Here is a tiny trained network, its code and every weight. The questions are about switching its units off for an input and a class, where a switched-off unit gives its printed mean instead of its output.

import numpy as np


def w(rows, s, z=0):
    codes = np.array(rows[::2]) - 128.0
    scale = np.full(codes.shape[1], s)
    scale[-1] = z or s
    return codes * scale


def f(y):
    return np.maximum(y, 0)


def log_softmax(a):
    a = a - a.max(-1, keepdims=True)
    return a - np.log(np.exp(a).sum(-1, keepdims=True))


def net(x, mask):
    res = np.array(x, float).reshape(1, 7) / 4 @ E
    y = f(res @ A[0][:, :-1].T + A[0][:, -1])
    res = res + np.where(mask, y, B[0][:, -1]) @ B[0][:, :-1]
    return log_softmax(res[-1] @ U[:, :-1].T + U[:, -1])


A, B = {}, {}
E = w([
[204,138,76,66,136,88,211,116,108,56],'x0',
[113,105,104,187,154,139,187,58,248,95],'x1',
[100,45,123,132,196,55,158,211,153,100],'x2',
[93,97,121,56,153,135,149,115,126,82],'x3',
[188,108,155,96,146,176,72,146,177,78],'x4',
[88,153,142,47,85,93,172,130,120,135],'x5',
[87,120,108,81,109,213,156,124,138,92],'x6',
],0.014)
A[0] = w([
[155,138,130,122,126,135,134,122,132,121,74],'n1',
[91,110,105,107,126,151,135,94,119,135,105],'n2',
[118,103,144,150,123,100,119,185,115,164,104],'n3',
[124,111,139,124,102,159,96,98,115,152,2],'n4',
[140,133,147,89,107,120,142,156,121,115,36],'n5',
[130,123,68,83,122,69,253,131,100,83,143],'n6',
[133,151,111,154,126,76,206,54,154,144,131],'n7',
[125,143,121,140,100,129,108,116,82,161,84],'n8',
[178,117,134,184,141,76,116,144,161,125,155],'n9',
[48,113,136,128,120,144,156,129,187,139,141],'n10',
[130,52,107,119,172,152,149,132,183,63,124],'n11',
[171,194,109,122,73,205,121,91,124,107,160],'n12',
[131,124,115,109,116,130,103,115,157,124,46],'n13',
],0.017,0.0087)
B[0] = w([
[117,107,134,133,101,109,93,119,102,134,140],'n1',
[192,132,107,162,108,92,102,131,150,137,158],'n2',
[70,178,155,162,145,111,154,151,82,162,179],'n3',
[134,148,87,160,117,158,185,139,120,113,149],'n4',
[154,96,144,96,106,107,84,137,146,136,149],'n5',
[94,218,126,158,141,148,135,167,73,34,251],'n6',
[175,56,190,88,87,165,204,56,149,130,217],'n7',
[99,108,136,126,181,137,155,125,184,110,174],'n8',
[168,88,61,168,132,148,80,102,233,120,208],'n9',
[180,107,73,158,89,95,85,75,111,210,198],'n10',
[92,68,203,140,201,171,195,139,201,105,234],'n11',
[126,118,140,163,15,106,246,62,89,139,227],'n12',
[128,129,128,142,129,147,140,102,94,129,137],'n13',
],0.012,0.027)
U = w([
[158,74,135,125,99,137,139,82,157,175,252],'0',
[93,130,155,174,204,128,105,181,139,155,147],'1',
[117,192,156,10,85,100,119,150,34,121,95],'2',
[125,160,135,174,112,140,157,106,106,93,121],'3',
[144,159,59,164,146,95,12,144,135,188,39],'4',
[145,113,141,92,197,159,107,141,187,48,39],'5',
],0.013,0.0038)

Each question gives the input, the list of numbers given to net, and the class t.
The units are the neurons (one row each of A and B). Each row of codes is followed by its name. A weight is (code - 128) times the scale printed after its matrix; where a second scale follows, it is the last column's (A, B and U).
mask holds one flag per neuron, in row order. A switched-off neuron (its flag False) gives its mean, the last column of its row in B, instead of its output. The means were averaged over made-up inputs and are rounded, as every weight is.
A unit's drop is (log p(t) with every unit on - log p(t) with that unit switched off) / (log p(t) with every unit on - log p(t) with every unit switched off).
The circuit of an input: a set's keep is (log p(t) with only the set's units on - log p(t) with every unit switched off) / (log p(t) with every unit on - log p(t) with every unit switched off). Starting from the 12 units with the biggest drops (on a tie, the unit counted first), units are removed one at a time, each time the one whose removal leaves the highest keep (on an exact tie, the one counted first), for as long as the keep stays at least 0.8.
circuit, biggest first: the units of the circuit, biggest drop first
most important unit: the unit with the biggest drop
top k neurons: the k neurons with the biggest drops, biggest first
drop when u is switched off: that unit's drop, to one decimal
input [-1,-7,8,3,5,-5,1], class 1: most important unit -> n3
input [-1,-4,-1,1,-5,-3,7], class 0: top 3 neurons -> n6, n3, n2
input [-1,-6,-3,-3,7,3,-3], class 2: top 2 neurons -> n9, n11
input [1,-8,-2,6,-8,-6,-1], class 1: top 2 neurons -> n12, n8
input [-6,-4,-3,4,2,-3,-4], class 1: top 3 neurons -> n12, n7, n6
input [2,-4,-2,7,-6,-1,-8], class 2: top 2 neurons -> n11, n9
input [-2,-5,7,3,-8,5,-6], class 2: circuit, biggest first -> n11, n9
input [1,5,2,-5,-6,6,-5], class 0: top 3 neurons -> n7, n9, n10
input [0,-7,-1,-1,-3,-5,-2], class 1: top 2 neurons -> n12, n10
input [-7,-3,-2,-1,7,2,-6], class 1: top 2 neurons -> n10, n7
input [2,2,6,7,-2,-1,1], class 5: top 2 neurons -> n11, n12
input [1,-7,3,7,8,2,-5], class 2: top 2 neurons -> n9, n11
input [-1,-2,2,-3,-3,1,-6], class 1: top 3 neurons -> n10, n12, n3
input [-7,-2,4,-4,1,7,6], class 4: most important unit -> n7
input [-1,-8,8,-8,-1,-5,-1], class 1: top 2 neurons -> n3, n10
input [6,-2,4,8,-2,1,2], class 5: drop when n12 is switched off -> 1.0
input [-2,2,-8,-8,-3,6,-4], class 0: drop when n6 is switched off -> 1.9
input [-2,-5,2,2,7,-1,-5], class 4: drop when n7 is switched off -> 0.2
